How the points are linked:
BL: %>CP, @>DZ, ~>BH
CD: %>CN, @>PC, ~>PZ
JD: %>ZH, @>SN, ~>CN
BR: %>DD, @>FD, ~>QM
CN: %>JD, @>MB, ~>CD
PZ: %>CD, @>CQ, ~>FS
GH: %>HM, @>NF, ~>DD
QP: %>RQ, @>QM, ~>FD
HL: %>BH, @>ZC, ~>ZJ
NF: %>BP, @>GH, ~>CP
LT: %>FH, @>RL, ~>RG
ZP: %>ZC, @>BH, ~>DZ
CP: %>NF, @>HM, ~>BL
DT: %>DR, @>GP, ~>JF
MB: %>PC, @>CN, ~>SN
QH: %>RJ, @>BT, ~>GT
DD: %>GH, @>BP, ~>BR
ZC: %>SR, @>HL, ~>ZP
FD: %>QP, @>BR, ~>BP
RG: %>LT, @>HH, ~>ZZ
ZH: %>GT, @>HC, ~>JD
DZ: %>ZP, @>BL, ~>HM
TM: %>JF, @>DG, ~>RJ
JF: %>DT, @>QS, ~>TM
RJ: %>TM, @>GN, ~>QH
BH: %>BL, @>ZP, ~>HL
DG: %>GN, @>TM, ~>QS
RL: %>HH, @>LT, ~>RQ
GN: %>BT, @>RJ, ~>DG
QS: %>DG, @>JF, ~>GP
HM: %>DZ, @>CP, ~>GH
PC: %>CQ, @>CD, ~>MB
DR: %>ZJ, @>QZ, ~>DT
FH: %>QM, @>RQ, ~>LT
SR: %>QZ, @>ZJ, ~>ZC
ZJ: %>HL, @>SR, ~>DR
CQ: %>ZZ, @>PZ, ~>PC
RQ: %>RL, @>FH, ~>QP
GT: %>QH, @>LF, ~>ZH
GP: %>QS, @>DT, ~>QZ
HC: %>SN, @>ZH, ~>LF
BP: %>FD, @>DD, ~>NF
ZZ: %>RG, @>FS, ~>CQ
FS: %>PZ, @>ZZ, ~>HH
QM: %>BR, @>QP, ~>FH
HH: %>FS, @>RG, ~>RL
SN: %>MB, @>JD, ~>HC
BT: %>LF, @>QH, ~>GN
QZ: %>GP, @>DR, ~>SR
LF: %>HC, @>GT, ~>BT

In the rows, zero is written as 150.

The rows follow the links: the fewer symbols apart two points are, the more alike their rows tend to be.

Each row is also shifted at random along 5 hidden directions that mean nothing.

Some points, each with a row of numbers:
RQ [291,163,160,157,150,153,145,130,157,161,169,133,149,154,170,146,153,170,133,143,148,165,159,162,141,144,149,139,115,147,147,168,134,146,169,131,181,132,144,183,168]
MB [245,152,158,164,171,171,151,146,112,206,165,137,166,119,150,144,118,154,133,164,140,173,163,160,153,187,184,135,137,143,146,172,146,138,139,140,217,135,143,157,163]
BT [170,149,142,144,150,173,187,214,187,130,160,137,125,188,152,160,161,156,146,165,124,186,165,176,173,166,119,183,142,169,215,161,142,154,143,173,136,186,137,137,141]
ZH [81,131,142,115,140,150,150,172,184,198,130,128,192,127,140,122,140,167,163,188,156,191,138,172,180,153,191,120,161,150,176,108,164,143,167,178,172,149,158,181,178]
ZJ [152,156,136,134,157,171,169,187,178,170,140,150,140,185,132,138,163,174,173,128,159,177,159,136,179,149,141,160,170,134,220,179,163,127,146,146,144,158,136,143,146]
QS [124,172,142,185,134,116,141,95,115,126,139,155,131,166,183,177,186,124,144,104,177,88,161,136,116,121,137,142,158,133,91,158,141,151,158,119,126,105,183,134,162]
RL [146,140,158,145,140,155,141,123,180,116,131,160,138,132,148,135,159,168,142,144,152,121,122,156,154,127,111,137,126,170,106,117,125,163,191,128,107,145,166,187,144]
BH [153,155,129,184,156,135,150,135,114,118,144,161,118,171,177,170,175,130,150,132,157,123,180,149,126,145,118,166,160,160,120,178,146,165,148,133,133,134,173,132,146]
FS [186,154,161,148,174,177,165,169,168,158,172,160,155,139,127,140,134,168,159,163,135,191,137,136,188,151,154,159,156,175,164,164,191,141,127,166,165,181,112,130,125]
DR [215,162,134,179,152,138,141,120,151,120,137,139,130,177,175,160,189,144,147,102,177,126,170,131,128,133,115,158,143,147,133,177,126,157,185,121,131,111,159,166,151]
DT [147,170,150,161,150,141,140,115,124,161,157,150,152,168,151,165,155,152,150,97,168,119,150,110,134,145,155,142,163,104,161,187,147,127,151,115,164,123,135,138,144]
SN [166,129,147,149,162,177,163,168,160,154,134,135,150,116,144,135,138,156,137,180,138,153,143,174,161,179,143,143,129,172,136,121,123,164,166,146,155,154,163,183,151]
CN [68,145,140,163,149,126,127,99,109,156,144,166,170,128,169,153,148,141,157,149,169,134,152,143,137,131,167,125,174,145,95,143,174,157,158,140,163,121,173,157,162]
QM [77,152,167,139,154,165,173,167,156,156,182,166,160,131,132,159,127,152,158,174,126,175,123,144,182,150,168,150,165,165,157,141,199,145,107,180,162,189,119,106,134]
BL [26,143,142,135,151,156,160,160,134,188,132,167,150,141,142,142,147,160,157,155,158,142,148,164,165,153,162,129,176,128,163,147,160,134,139,144,150,141,174,144,164]
ZZ [147,148,152,101,148,159,144,172,196,162,128,176,135,172,120,112,150,193,173,145,145,167,142,159,171,122,136,143,153,131,195,146,154,138,158,156,113,164,150,173,161]

From each start, follow one symbol. Which point do you reach?
Answer with the point's name.
---
[114,125,127,147,137,123,129,134,164,123,120,146,156,155,172,139,172,143,158,166,166,147,160,168,137,127,133,149,150,174,117,119,140,174,186,161,124,138,187,190,164]
@ -> SN
---
[153,148,157,143,140,154,150,142,169,180,137,116,183,117,140,147,143,149,139,152,168,141,126,140,166,166,186,118,140,145,141,113,132,144,177,142,175,124,143,165,155]
% -> JF
---
[156,145,147,157,170,165,164,156,159,174,149,143,174,120,150,133,140,155,164,185,150,198,146,153,191,153,172,139,162,188,133,137,190,152,144,167,184,156,141,151,150]
~ -> PZ
---
[178,138,148,127,137,165,161,149,205,162,122,126,154,124,150,118,154,187,140,168,153,155,131,190,175,145,151,113,110,160,141,99,112,153,203,135,145,129,177,218,180]
~ -> FD
---
[277,160,134,192,177,185,192,183,163,160,146,111,141,126,160,150,164,134,154,183,154,198,167,160,193,185,158,157,142,214,128,153,163,166,147,165,184,143,146,134,145]
~ -> ZJ
---
[192,153,137,141,156,150,163,178,146,165,153,145,135,185,169,149,165,158,153,154,141,177,190,182,145,157,152,158,149,136,201,184,151,145,137,160,163,149,158,150,177]
% -> NF
---
[73,133,160,147,153,156,141,117,128,175,118,168,163,75,129,120,122,155,137,163,162,104,116,155,154,157,165,102,143,148,80,96,130,150,172,117,145,119,185,184,154]
% -> CQ
---
[178,157,146,152,141,150,147,139,176,144,137,123,161,145,150,149,161,151,144,133,169,132,139,133,149,153,149,142,137,143,147,138,124,146,184,135,147,127,150,169,148]
% -> DT
---
[113,151,133,149,133,154,177,163,192,133,123,137,130,159,163,149,185,150,158,148,160,144,147,166,176,141,132,146,145,172,147,123,139,161,176,149,115,143,173,156,156]
@ -> TM
---
[126,164,159,170,144,132,141,100,126,136,154,173,141,131,166,157,153,142,148,136,154,118,138,145,141,122,147,134,153,154,78,139,169,158,146,140,141,136,168,137,151]
~ -> RG
---
[152,143,149,125,123,121,121,147,175,120,138,140,150,189,152,156,169,155,149,126,155,130,153,144,114,128,135,164,135,115,186,147,110,151,179,149,117,148,154,173,159]
~ -> QH
---
[110,142,151,176,152,154,163,154,127,105,155,155,124,137,165,180,149,126,129,160,133,114,149,165,129,168,115,167,136,175,118,138,128,172,145,141,130,161,165,138,133]
% -> HC
---
[112,150,159,115,148,136,123,139,135,157,140,197,131,179,129,134,145,175,161,118,146,123,146,141,128,122,132,148,162,100,178,172,148,135,143,131,114,154,158,162,154]
% -> ZZ
---
[184,159,134,151,143,149,173,169,180,136,147,127,127,187,178,164,182,159,154,143,150,169,171,171,155,142,126,161,135,155,185,165,140,154,169,149,140,145,158,166,165]
% -> BT
---
[94,140,150,138,150,157,149,153,127,167,154,163,148,156,158,153,134,167,140,142,141,141,155,159,135,162,145,146,152,117,183,169,135,137,149,131,166,151,155,164,157]
% -> SN
---
[223,154,168,162,140,134,140,178,135,100,183,144,136,184,144,187,140,108,140,156,125,154,164,138,112,168,143,202,143,163,169,164,143,167,114,190,138,201,116,95,119]
% -> RJ
---
[161,147,152,160,135,131,142,132,134,116,145,154,130,150,178,161,159,135,128,149,144,111,160,179,110,147,128,150,125,150,110,132,109,171,168,133,125,137,188,170,169]
@ -> DD
